Here is a tiny trained network, its code and every weight. The questions are about switching its units off for an input and a class, where a switched-off unit gives its printed mean instead of its output.

import numpy as np


def w(rows, s, z=0):
    codes = np.array(rows[::2]) - 128.0
    scale = np.full(codes.shape[1], s)
    scale[-1] = z or s
    return codes * scale


def f(y):
    return y / 2 * (1 + np.tanh(0.7978845608 * (y + 0.044715 * y**3)))


def log_softmax(a):
    a = a - a.max(-1, keepdims=True)
    return a - np.log(np.exp(a).sum(-1, keepdims=True))


def net(x, mask):
    res = np.array(x, float).reshape(1, 6) / 4 @ E
    y = f(res @ A[0][:, :-1].T + A[0][:, -1])
    res = res + np.where(mask, y, B[0][:, -1]) @ B[0][:, :-1]
    return log_softmax(res[-1] @ U[:, :-1].T + U[:, -1])


A, B = {}, {}
E = w([
[188,87,125,18,94,106,154,103,155,118,13],'x0',
[180,121,128,136,94,42,174,42,48,9,168],'x1',
[124,208,161,97,124,129,176,183,204,113,160],'x2',
[253,154,101,116,133,113,136,126,133,136,100],'x3',
[83,97,154,173,51,85,100,167,160,94,167],'x4',
[81,48,168,39,112,103,106,114,144,144,142],'x5',
],0.013)
A[0] = w([
[92,17,138,43,39,102,110,82,116,106,159,130],'neuron 0',
[7,149,170,172,92,122,67,143,140,118,173,249],'neuron 1',
[97,84,134,93,111,110,122,227,173,159,79,254],'neuron 2',
[173,183,130,145,48,79,150,152,57,12,185,202],'neuron 3',
[100,145,111,118,150,169,101,168,115,254,135,161],'neuron 4',
[86,185,131,127,189,210,123,163,149,157,150,205],'neuron 5',
[162,87,112,155,166,150,98,41,52,188,83,186],'neuron 6',
],0.0089,0.0042)
B[0] = w([
[160,79,166,91,81,3,90,126,116,128,167,221],'neuron 0',
[118,119,170,198,76,143,154,181,122,96,158,253],'neuron 1',
[117,97,119,113,67,150,153,134,177,146,76,216],'neuron 2',
[167,173,104,129,128,155,132,93,138,45,171,237],'neuron 3',
[92,109,136,130,215,115,94,175,172,206,103,219],'neuron 4',
[107,164,124,94,183,80,111,166,185,149,172,224],'neuron 5',
[177,73,128,145,199,131,162,166,80,117,116,204],'neuron 6',
],0.013,0.018)
U = w([
[137,60,194,37,54,48,75,77,96,91,125,111],'0',
[4,49,134,204,84,163,45,170,137,200,132,2],'1',
[54,196,150,236,85,133,192,124,76,48,251,161],'2',
[176,59,77,169,190,134,137,113,2,158,95,149],'3',
[187,185,143,32,68,168,186,137,183,189,31,175],'4',
[84,185,136,93,216,119,78,157,160,208,164,169],'5',
[235,198,46,134,133,120,117,15,100,50,119,87],'6',
],0.0098,0.0033)

Each question gives the input, the list of numbers given to net, and the class t.
The units are the neurons (one row each of A and B). Each row of codes is followed by its name. A weight is (code - 128) times the scale printed after its matrix; where a second scale follows, it is the last column's (A, B and U).
mask holds one flag per neuron, in row order. A switched-off neuron (its flag False) gives its mean, the last column of its row in B, instead of its output. The means were averaged over made-up inputs and are rounded, as every weight is.
A unit's drop is (log p(t) with every unit on - log p(t) with that unit switched off) / (log p(t) with every unit on - log p(t) with every unit switched off).
The circuit of an input: a set's keep is (log p(t) with only the set's units on - log p(t) with every unit switched off) / (log p(t) with every unit on - log p(t) with every unit switched off). Starting from all 7 units, units are removed one at a time, each time the one whose removal leaves the highest keep (on an exact tie, the one counted first), for as long as the keep stays at least 0.8.
units of the circuit, in order: the units of the circuit, biggest drop first
unit that matters most: the unit with the biggest drop
top k neurons: the k neurons with the biggest drops, biggest first
drop of u: that unit's drop, to one decimal
input [-1,-3,-7,-7,-5,-2], class 5: top 3 neurons : [neuron 4; neuron 5; neuron 2]
input [-8,8,-7,2,-8,-7], class 6: unit that matters most : neuron 3
input [-3,1,-8,3,2,-7], class 3: top 2 neurons : [neuron 6; neuron 5]
input [-5,1,2,-7,-6,7], class 1: top 3 neurons : [neuron 3; neuron 1; neuron 4]
input [-6,8,8,5,-3,8], class 6: units of the circuit, in order : [neuron 1; neuron 3]
input [-6,4,-5,8,1,4], class 6: units of the circuit, in order : [neuron 3; neuron 1]
input [3,-1,6,-3,1,2], class 4: top 3 neurons : [neuron 2; neuron 4; neuron 0]
input [3,2,3,6,-4,1], class 6: top 2 neurons : [neuron 2; neuron 4]
input [-7,-2,-7,0,0,-4], class 5: top 2 neurons : [neuron 2; neuron 5]
input [-6,-5,8,-8,2,-5], class 1: top 3 neurons : [neuron 1; neuron 4; neuron 3]
input [7,4,-1,4,-5,1], class 6: top 3 neurons : [neuron 4; neuron 1; neuron 2]
input [4,-4,-2,0,-2,2], class 4: top 3 neurons : [neuron 1; neuron 2; neuron 5]
input [-1,-2,8,-2,2,0], class 1: top 3 neurons : [neuron 3; neuron 1; neuron 2]
input [-2,-2,-7,-1,2,-7], class 3: top neuron : [neuron 6]
input [-6,-6,-4,2,-2,6], class 5: top 2 neurons : [neuron 5; neuron 4]
input [4,-6,4,1,5,-3], class 4: top 2 neurons : [neuron 2; neuron 1]
input [1,-1,2,-8,-1,6], class 0: top 2 neurons : [neuron 0; neuron 4]
input [-5,-2,-5,-7,-5,-6], class 5: drop of neuron 5 : 0.9
input [-8,-4,1,-8,-7,-6], class 5: drop of neuron 5 : 2.4
input [1,8,1,0,1,-7], class 6: drop of neuron 0 : 0.0
input [1,-5,-7,7,-6,6], class 3: unit that matters most : neuron 6
input [7,3,-1,-8,-1,-7], class 6: drop of neuron 1 : 0.6
